Below are the code and all the weights of a small trained network. Each question names an input and a class and asks about switching units off, where a switched-off unit gives its printed mean instead of its output.

import numpy as np


def w(rows, s, z=0):
    codes = np.array(rows[::2]) - 128.0
    scale = np.full(codes.shape[1], s)
    scale[-1] = z or s
    return codes * scale


def f(y):
    return np.maximum(y, 0)


def log_softmax(a):
    a = a - a.max(-1, keepdims=True)
    return a - np.log(np.exp(a).sum(-1, keepdims=True))


def net(x, mask):
    res = np.array(x, float).reshape(1, 6) / 4 @ E
    y = f(res @ A[0][:, :-1].T + A[0][:, -1])
    res = res + np.where(mask, y, B[0][:, -1]) @ B[0][:, :-1]
    return log_softmax(res[-1] @ U[:, :-1].T + U[:, -1])


A, B = {}, {}
E = w([
[122,121,108,136,152,229],'x0',
[164,94,1,164,90,179],'x1',
[124,247,62,143,162,107],'x2',
[84,70,68,221,204,65],'x3',
[190,139,179,223,128,153],'x4',
[63,141,194,129,141,186],'x5',
],0.0095)
A[0] = w([
[65,151,207,121,182,116,143],'neuron 0',
[158,164,94,138,101,180,111],'neuron 1',
[134,115,173,91,210,127,115],'neuron 2',
[60,40,124,106,134,93,169],'neuron 3',
[33,16,179,144,180,71,182],'neuron 4',
[125,125,120,86,127,156,142],'neuron 5',
[106,164,75,127,132,130,45],'neuron 6',
[121,171,26,177,145,77,173],'neuron 7',
[178,156,144,79,147,173,75],'neuron 8',
[159,179,137,125,114,147,85],'neuron 9',
[120,139,167,120,87,103,214],'neuron 10',
[153,176,97,68,142,190,108],'neuron 11',
[161,156,57,131,142,83,151],'neuron 12',
[135,152,150,103,99,104,53],'neuron 13',
[104,203,148,148,118,112,1],'neuron 14',
[112,60,71,223,178,184,142],'neuron 15',
[255,90,118,123,96,64,154],'neuron 16',
[88,205,157,165,137,142,133],'neuron 17',
[127,122,114,48,140,128,137],'neuron 18',
[112,86,84,176,144,161,171],'neuron 19',
[153,88,173,85,139,159,61],'neuron 20',
],0.015,0.0032)
B[0] = w([
[194,179,148,141,169,56,219],'neuron 0',
[96,81,108,99,124,122,185],'neuron 1',
[159,164,102,120,138,83,175],'neuron 2',
[48,91,92,117,93,204,208],'neuron 3',
[146,7,106,104,110,96,255],'neuron 4',
[101,127,103,113,109,147,164],'neuron 5',
[127,149,148,104,121,74,173],'neuron 6',
[197,165,116,59,147,36,243],'neuron 7',
[112,160,99,88,85,158,177],'neuron 8',
[85,146,145,147,125,170,167],'neuron 9',
[168,122,101,129,180,198,177],'neuron 10',
[69,132,122,152,115,197,197],'neuron 11',
[151,110,106,107,166,32,201],'neuron 12',
[121,109,157,182,110,139,159],'neuron 13',
[166,145,166,178,158,151,169],'neuron 14',
[169,44,175,182,142,174,252],'neuron 15',
[215,86,147,126,197,110,206],'neuron 16',
[198,148,153,141,149,213,190],'neuron 17',
[93,139,96,86,97,173,177],'neuron 18',
[138,65,128,136,120,139,205],'neuron 19',
[115,114,80,82,143,49,173],'neuron 20',
],0.019,0.015)
U = w([
[74,107,162,154,119,78,5],'0',
[29,100,105,101,80,165,129],'1',
[119,211,175,136,166,162,62],'2',
[179,1,146,117,194,115,215],'3',
[140,155,101,62,182,40,200],'4',
],0.0098,0.0023)

Each question gives the input, the list of numbers given to net, and the class t.
The units are the neurons (one row each of A and B). Each row of codes is followed by its name. A weight is (code - 128) times the scale printed after its matrix; where a second scale follows, it is the last column's (A, B and U).
mask holds one flag per neuron, in row order. A switched-off neuron (its flag False) gives its mean, the last column of its row in B, instead of its output. The means were averaged over made-up inputs and are rounded, as every weight is.
A unit's drop is (log p(t) with every unit on - log p(t) with that unit switched off) / (log p(t) with every unit on - log p(t) with every unit switched off).
The circuit of an input: a set's keep is (log p(t) with only the set's units on - log p(t) with every unit switched off) / (log p(t) with every unit on - log p(t) with every unit switched off). Starting from the 12 units with the biggest drops (on a tie, the unit counted first), units are removed one at a time, each time the one whose removal leaves the highest keep (on an exact tie, the one counted first), for as long as the keep stays at least 0.8.
units of the circuit, in order: the units of the circuit, biggest drop first
top k neurons: the k neurons with the biggest drops, biggest first
drop of u: that unit's drop, to one decimal
input [-7,6,7,6,3,-4], class 4: units of the circuit, in order : [neuron 7]
input [-1,-5,-7,-5,-4,3], class 4: top 4 neurons : [neuron 15; neuron 0; neuron 20; neuron 2]
input [-4,-6,5,5,8,-2], class 4: top 2 neurons : [neuron 15; neuron 7]
input [-7,6,3,-1,6,-7], class 4: top 3 neurons : [neuron 7; neuron 4; neuron 15]
input [3,-8,-6,-3,6,1], class 4: units of the circuit, in order : [neuron 15; neuron 0]
input [-7,-2,5,6,5,1], class 4: top 2 neurons : [neuron 7; neuron 15]
input [-2,2,5,8,-5,-4], class 4: top 2 neurons : [neuron 7; neuron 12]
input [-2,-5,2,6,-3,-3], class 4: top 2 neurons : [neuron 15; neuron 7]
input [-3,7,5,-5,4,4], class 1: top 2 neurons : [neuron 1; neuron 0]
input [-3,5,2,3,-1,-3], class 4: top 3 neurons : [neuron 7; neuron 4; neuron 12]
input [-6,1,0,-7,-2,6], class 2: top 2 neurons : [neuron 4; neuron 3]
input [8,-2,-4,-4,5,7], class 2: top 2 neurons : [neuron 4; neuron 7]
input [1,-4,-3,-8,8,-2], class 2: drop of neuron 8 : 0.2
input [-4,5,-8,-7,-6,4], class 1: drop of neuron 0 : 0.0
input [0,5,5,-2,-1,4], class 4: drop of neuron 15 : 0.2
